Here is a tiny trained network, its code and every weight. The questions are about switching its units off for an input and a target symbol, where a switched-off unit gives its printed mean instead of its output.

import numpy as np


def w(rows, s, z=0):
    codes = np.array(rows[::2]) - 128.0
    scale = np.full(codes.shape[1], s)
    scale[-1] = z or s
    return codes * scale


def norm(h):
    return h / np.sqrt((h * h).mean(-1, keepdims=True) + 1e-5)


def f(y):
    return np.maximum(y, 0)


def softmax(a):
    e = np.exp(a - a.max(-1, keepdims=True))
    return e / e.sum(-1, keepdims=True)


def log_softmax(a):
    a = a - a.max(-1, keepdims=True)
    return a - np.log(np.exp(a).sum(-1, keepdims=True))


def net(x, mask):
    ids = ['αβθλμξσφψω'.index(c) for c in x.split()]
    T = len(ids)
    res = E[ids] + P[:T]
    u = 0
    for l in range(2):
        r = norm(res)
        for j in range(2):
            rows = slice(4 * j, 4 * j + 4)
            q, k, v = (r @ M[l][rows].T for M in (Q, K, V))
            z = softmax(np.where(np.tri(T) > 0, q @ k.T / 4**0.5, -1e9)) @ v
            o = O[l][rows]
            res = res + np.where(mask[u + j], z, o[:, -1]) @ o[:, :-1]
        u += 2
        y = f(norm(res) @ A[l][:, :-1].T + A[l][:, -1])
        res = res + np.where(mask[u : u + 8], y, B[l][:, -1]) @ B[l][:, :-1]
        u += 8
    return log_softmax(norm(res)[-1] @ U[:, :-1].T + U[:, -1])


Q, K, V, O, A, B = {}, {}, {}, {}, {}, {}
E = w([
[133,7,108],'α',
[150,62,143],'β',
[44,198,155],'θ',
[126,92,169],'λ',
[67,134,172],'μ',
[136,221,99],'ξ',
[56,134,32],'σ',
[154,55,107],'φ',
[170,180,95],'ψ',
[157,178,117],'ω',
],0.017)
P = w([
[255,211,86],'0',
[84,104,144],'1',
[99,91,137],'2',
[120,91,134],'3',
[147,96,131],'4',
[138,86,127],'5',
[126,96,125],'6',
[142,114,137],'7',
[149,118,138],'8',
[125,104,106],'9',
],0.0061)
Q[0] = w([
[58,192,63],'L0H1',
[118,97,209],'L0H1',
[184,86,158],'L0H1',
[131,179,8],'L0H1',
[141,113,175],'L0H2',
[109,121,157],'L0H2',
[87,130,115],'L0H2',
[88,138,84],'L0H2',
],0.017)
K[0] = w([
[33,114,87],'L0H1',
[133,98,201],'L0H1',
[209,145,153],'L0H1',
[101,171,6],'L0H1',
[76,112,179],'L0H2',
[118,102,158],'L0H2',
[153,105,126],'L0H2',
[180,118,95],'L0H2',
],0.015)
V[0] = w([
[145,108,148],'L0H1',
[150,113,153],'L0H1',
[186,201,224],'L0H1',
[155,158,171],'L0H1',
[211,56,31],'L0H2',
[44,120,112],'L0H2',
[254,164,186],'L0H2',
[233,161,182],'L0H2',
],0.011)
O[0] = w([
[72,163,99,142],'L0H1',
[50,156,107,141],'L0H1',
[63,44,221,105],'L0H1',
[88,94,166,120],'L0H1',
[2,238,176,254],'L0H2',
[112,44,74,98],'L0H2',
[196,251,215,144],'L0H2',
[198,232,205,137],'L0H2',
],0.0099,0.0072)
A[0] = w([
[105,211,136,204],'L0N1',
[123,80,50,29],'L0N2',
[218,120,217,168],'L0N3',
[96,137,165,224],'L0N4',
[130,123,135,43],'L0N5',
[65,76,91,6],'L0N6',
[129,125,131,45],'L0N7',
[61,219,246,98],'L0N8',
],0.011,0.002)
B[0] = w([
[181,65,102,209],'L0N1',
[8,137,172,165],'L0N2',
[92,12,57,162],'L0N3',
[127,109,102,183],'L0N4',
[161,115,182,128],'L0N5',
[50,66,84,190],'L0N6',
[118,151,151,128],'L0N7',
[82,56,69,254],'L0N8',
],0.013,0.0091)
Q[1] = w([
[128,62,9],'L1H1',
[123,93,60],'L1H1',
[178,126,237],'L1H1',
[58,188,49],'L1H1',
[45,105,22],'L1H2',
[128,125,6],'L1H2',
[168,214,189],'L1H2',
[229,123,178],'L1H2',
],0.022)
K[1] = w([
[210,251,140],'L1H1',
[149,169,129],'L1H1',
[111,111,164],'L1H1',
[189,158,76],'L1H1',
[208,203,169],'L1H2',
[151,162,210],'L1H2',
[112,70,128],'L1H2',
[35,67,121],'L1H2',
],0.025)
V[1] = w([
[110,254,139],'L1H1',
[27,35,213],'L1H1',
[59,93,194],'L1H1',
[28,127,99],'L1H1',
[153,86,174],'L1H2',
[125,193,180],'L1H2',
[213,190,83],'L1H2',
[169,107,25],'L1H2',
],0.024)
O[1] = w([
[21,214,172,177],'L1H1',
[103,5,72,4],'L1H1',
[88,60,106,50],'L1H1',
[81,144,40,145],'L1H1',
[165,93,165,80],'L1H2',
[50,154,160,110],'L1H2',
[174,243,130,179],'L1H2',
[227,179,77,196],'L1H2',
],0.027,0.018)
A[1] = w([
[60,124,222,108],'L1N1',
[162,23,164,130],'L1N2',
[191,12,39,162],'L1N3',
[86,161,111,151],'L1N4',
[197,103,205,3],'L1N5',
[132,204,81,91],'L1N6',
[153,88,246,102],'L1N7',
[249,152,230,202],'L1N8',
],0.017,0.0019)
B[1] = w([
[211,160,106,170],'L1N1',
[209,125,163,154],'L1N2',
[4,167,88,179],'L1N3',
[183,143,124,173],'L1N4',
[66,83,141,152],'L1N5',
[172,76,61,250],'L1N6',
[86,41,170,157],'L1N7',
[113,139,240,218],'L1N8',
],0.029,0.012)
U = w([
[172,166,31,69],'α',
[4,133,125,105],'β',
[141,75,103,144],'θ',
[63,73,143,249],'λ',
[147,75,119,146],'μ',
[231,98,145,2],'ξ',
[95,147,117,183],'σ',
[26,210,95,42],'φ',
[140,161,200,152],'ψ',
[133,89,186,148],'ω',
],0.016,0.0039)

Each question gives the input, a string of symbols that net reads in full, and the target symbol t.
The units are the heads (4 rows each of Q, K, V and O) and the neurons (one row each of A and B). Each row of codes is followed by its name. A weight is (code - 128) times the scale printed after its matrix; where a second scale follows, it is the last column's (O, A, B and U).
mask holds one flag per unit, layer by layer, with each layer's heads first. A switched-off unit (its flag False) gives its mean, the last column of its rows in O or B, instead of its output. The means were averaged over made-up inputs and are rounded, as every weight is.
A unit's drop is (log p(t) with every unit on - log p(t) with that unit switched off) / (log p(t) with every unit on - log p(t) with every unit switched off).
The circuit of an input: a set's keep is (log p(t) with only the set's units on - log p(t) with every unit switched off) / (log p(t) with every unit on - log p(t) with every unit switched off). Starting from the 12 units with the biggest drops (on a tie, the unit counted first), units are removed one at a time, each time the one whose removal leaves the highest keep (on an exact tie, the one counted first), for as long as the keep stays at least 0.8.
units of the circuit, in order: the units of the circuit, biggest drop first
unit that matters most: the unit with the biggest drop
k most important neurons of layer l: the k neurons of layer l with the biggest drops, biggest first
drop of u: that unit's drop, to one decimal
input β φ α θ, target β: units of the circuit, in order => [L1H2]
input λ α α ψ, target λ: units of the circuit, in order => [L0H1 L1H2]
input β α β ψ, target β: units of the circuit, in order => [L0H2 L0N8 L1H2]
input β α φ, target β: units of the circuit, in order => [L0H2 L1H2]
input α φ φ, target α: units of the circuit, in order => [L0H1 L1H1]
input β ψ ψ ψ, target β: units of the circuit, in order => [L0H2 L0H1 L1H2]
input β α α ψ ξ, target β: units of the circuit, in order => [L0H2 L0N8 L1H2]
input ψ φ α ψ λ ψ β σ, target ψ: 2 most important neurons of layer 0 => [L0N6 L0N2]
input β ξ ψ μ, target β: units of the circuit, in order => [L0H2 L1H2]
input ξ ω φ, target ξ: 3 most important neurons of layer 0 => [L0N3 L0N6 L0N2]
input ξ α θ φ μ α, target ξ: 4 most important neurons of layer 0 => [L0N3 L0N6 L0N2 L0N8]
input ξ β α ψ φ ψ β ψ β, target ξ: 4 most important neurons of layer 0 => [L0N3 L0N6 L0N2 L0N8]
input λ α ψ λ φ, target λ: 2 most important neurons of layer 0 => [L0N3 L0N8]
input α ψ ψ ψ ψ μ, target α: unit that matters most => L0N8
input α θ λ ψ α θ, target α: 4 most important neurons of layer 0 => [L0N1 L0N6 L0N2 L0N8]
input ω ψ ψ ψ θ α α θ ψ, target ω: 2 most important neurons of layer 0 => [L0N6 L0N2]
input λ ψ φ α α φ λ, target λ: 2 most important neurons of layer 0 => [L0N3 L0N8]
input ξ β θ α λ α λ, target ξ: 4 most important neurons of layer 0 => [L0N3 L0N6 L0N2 L0N8]
input α β ψ ξ λ φ β ψ, target α: 2 most important neurons of layer 0 => [L0N6 L0N2]
input λ β α μ λ φ ξ, target λ: unit that matters most => L0H1
input ω λ ψ ψ θ β α φ, target ω: 4 most important neurons of layer 0 => [L0N6 L0N3 L0N2 L0N8]
input α α ξ, target α: 4 most important neurons of layer 0 => [L0N6 L0N1 L0N2 L0N8]
input ω θ θ α ξ, target ω: drop of L0N8 => 0.2
input λ α β, target λ: drop of L1H2 => 0.1
